Here is a tiny trained network, its code and every weight. The questions are about switching its units off for an input and a class, where a switched-off unit gives its printed mean instead of its output.

import numpy as np


def w(rows, s, z=0):
    codes = np.array(rows[::2]) - 128.0
    scale = np.full(codes.shape[1], s)
    scale[-1] = z or s
    return codes * scale


def norm(h):
    return h / np.sqrt((h * h).mean(-1, keepdims=True) + 1e-5)


def f(y):
    return np.maximum(y, 0)


def log_softmax(a):
    a = a - a.max(-1, keepdims=True)
    return a - np.log(np.exp(a).sum(-1, keepdims=True))


def net(x, mask):
    res = np.array(x, float).reshape(1, 2) / 4 @ E
    u = 0
    for l in range(4):
        y = f(norm(res) @ A[l][:, :-1].T + A[l][:, -1])
        res = res + np.where(mask[u : u + 6], y, B[l][:, -1]) @ B[l][:, :-1]
        u += 6
    return log_softmax(norm(res)[-1] @ U[:, :-1].T + U[:, -1])


A, B = {}, {}
E = w([
[77,110,184,103,123,227,50,45,208],'x0',
[254,142,113,99,122,78,89,63,225],'x1',
],0.0089)
A[0] = w([
[131,230,127,160,57,167,113,110,143,97],'0.n0',
[100,155,180,159,127,153,110,91,131,5],'0.n1',
[107,78,124,144,155,84,101,95,97,40],'0.n2',
[116,121,124,163,96,107,159,151,31,8],'0.n3',
[110,157,83,145,147,96,192,138,71,24],'0.n4',
[254,209,105,145,150,50,110,122,106,14],'0.n5',
],0.0065,0.0024)
B[0] = w([
[136,160,178,55,171,32,110,164,60,162],'0.n0',
[106,73,117,124,95,56,199,114,178,174],'0.n1',
[154,163,120,129,177,126,131,37,151,128],'0.n2',
[182,217,163,105,163,170,152,40,186,211],'0.n3',
[102,178,119,111,22,245,202,102,141,205],'0.n4',
[102,3,36,82,74,86,80,146,193,254],'0.n5',
],0.0064,0.0053)
A[1] = w([
[205,157,134,119,124,123,46,35,133,109],'1.n0',
[171,119,142,95,205,147,67,160,144,86],'1.n1',
[106,203,81,201,148,179,163,225,38,2],'1.n2',
[109,65,146,253,255,174,99,173,66,118],'1.n3',
[185,145,90,197,142,64,91,179,178,97],'1.n4',
[94,141,173,141,125,160,145,143,109,139],'1.n5',
],0.0069,0.0021)
B[1] = w([
[162,197,176,135,164,181,173,89,118,253],'1.n0',
[127,146,166,109,125,116,111,166,95,169],'1.n1',
[206,176,161,104,158,143,154,88,133,234],'1.n2',
[173,108,61,67,111,137,77,111,225,162],'1.n3',
[74,102,88,118,139,239,183,114,2,193],'1.n4',
[68,133,174,190,117,47,151,124,41,209],'1.n5',
],0.0076,0.0052)
A[2] = w([
[132,173,152,183,163,82,130,144,138,45],'2.n0',
[125,193,97,203,156,157,145,148,83,69],'2.n1',
[188,98,14,176,84,50,149,171,155,38],'2.n2',
[72,86,131,142,130,113,59,140,109,10],'2.n3',
[254,175,135,104,137,152,98,136,182,1],'2.n4',
[160,155,162,153,148,52,129,46,160,88],'2.n5',
],0.008,0.0012)
B[2] = w([
[88,150,102,144,128,128,126,43,154,143],'2.n0',
[129,190,139,95,59,131,75,90,111,196],'2.n1',
[125,2,67,24,117,85,44,169,140,250],'2.n2',
[107,47,87,154,163,66,171,137,111,175],'2.n3',
[24,165,89,204,149,142,19,194,104,255],'2.n4',
[162,208,179,125,204,147,125,126,150,214],'2.n5',
],0.0089,0.0051)
A[3] = w([
[128,143,152,147,156,47,253,141,141,1],'3.n0',
[178,113,241,82,118,186,185,40,166,168],'3.n1',
[63,140,133,220,113,192,113,160,204,181],'3.n2',
[232,169,112,54,154,133,76,113,153,96],'3.n3',
[108,165,92,97,90,116,158,174,126,231],'3.n4',
[170,114,22,104,110,27,135,202,211,3],'3.n5',
],0.0064,0.00097)
B[3] = w([
[106,116,188,176,56,150,104,109,109,167],'3.n0',
[217,93,60,79,134,110,176,174,101,254],'3.n1',
[156,168,147,226,103,64,140,195,142,241],'3.n2',
[66,103,129,177,106,131,103,158,151,231],'3.n3',
[160,93,71,72,59,150,69,119,88,186],'3.n4',
[110,70,2,47,141,49,80,129,117,248],'3.n5',
],0.0084,0.0043)
U = w([
[106,186,62,152,208,67,141,6,178,58],'0',
[143,129,102,172,177,148,118,84,127,7],'1',
[137,65,48,82,115,108,51,141,123,141],'2',
[46,60,161,195,126,118,147,117,106,134],'3',
[130,230,150,219,181,179,47,135,181,135],'4',
[213,95,166,102,184,115,171,149,169,125],'5',
[143,130,99,175,172,149,121,84,133,5],'6',
[134,218,139,118,84,171,167,107,63,139],'7',
],0.021,0.03)

Each question gives the input, the list of numbers given to net, and the class t.
The units are the neurons (one row each of A and B). Each row of codes is followed by its name. A weight is (code - 128) times the scale printed after its matrix; where a second scale follows, it is the last column's (A, B and U).
mask holds one flag per neuron, layer by layer. A switched-off neuron (its flag False) gives its mean, the last column of its row in B, instead of its output. The means were averaged over made-up inputs and are rounded, as every weight is.
A unit's drop is (log p(t) with every unit on - log p(t) with that unit switched off) / (log p(t) with every unit on - log p(t) with every unit switched off).
most important unit: the unit with the biggest drop
top k neurons: the k neurons with the biggest drops, biggest first
drop when u is switched off: that unit's drop, to one decimal
input [5,-2], class 3: most important unit -> 0.n3
input [1,-1], class 3: top 3 neurons -> [0.n5 1.n2 1.n0]
input [6,-1], class 5: top 4 neurons -> [2.n4 3.n1 0.n5 2.n2]
input [6,0], class 5: top 4 neurons -> [2.n4 3.n1 0.n3 1.n2]
input [1,6], class 4: top 2 neurons -> [1.n0 2.n4]
input [7,-2], class 3: top 3 neurons -> [0.n3 1.n2 1.n0]
input [2,-4], class 3: top 2 neurons -> [1.n0 1.n5]
input [6,-2], class 3: top 2 neurons -> [0.n3 1.n2]
input [8,-1], class 5: top 3 neurons -> [2.n4 3.n1 0.n5]
input [-2,-2], class 7: drop when 0.n4 is switched off -> 0.1
input [0,0], class 0: drop when 1.n3 is switched off -> 1.0
input [8,1], class 4: drop when 1.n4 is switched off -> 0.2
input [1,4], class 4: drop when 2.n4 is switched off -> 0.2
input [3,-4], class 3: top neuron -> [2.n2]
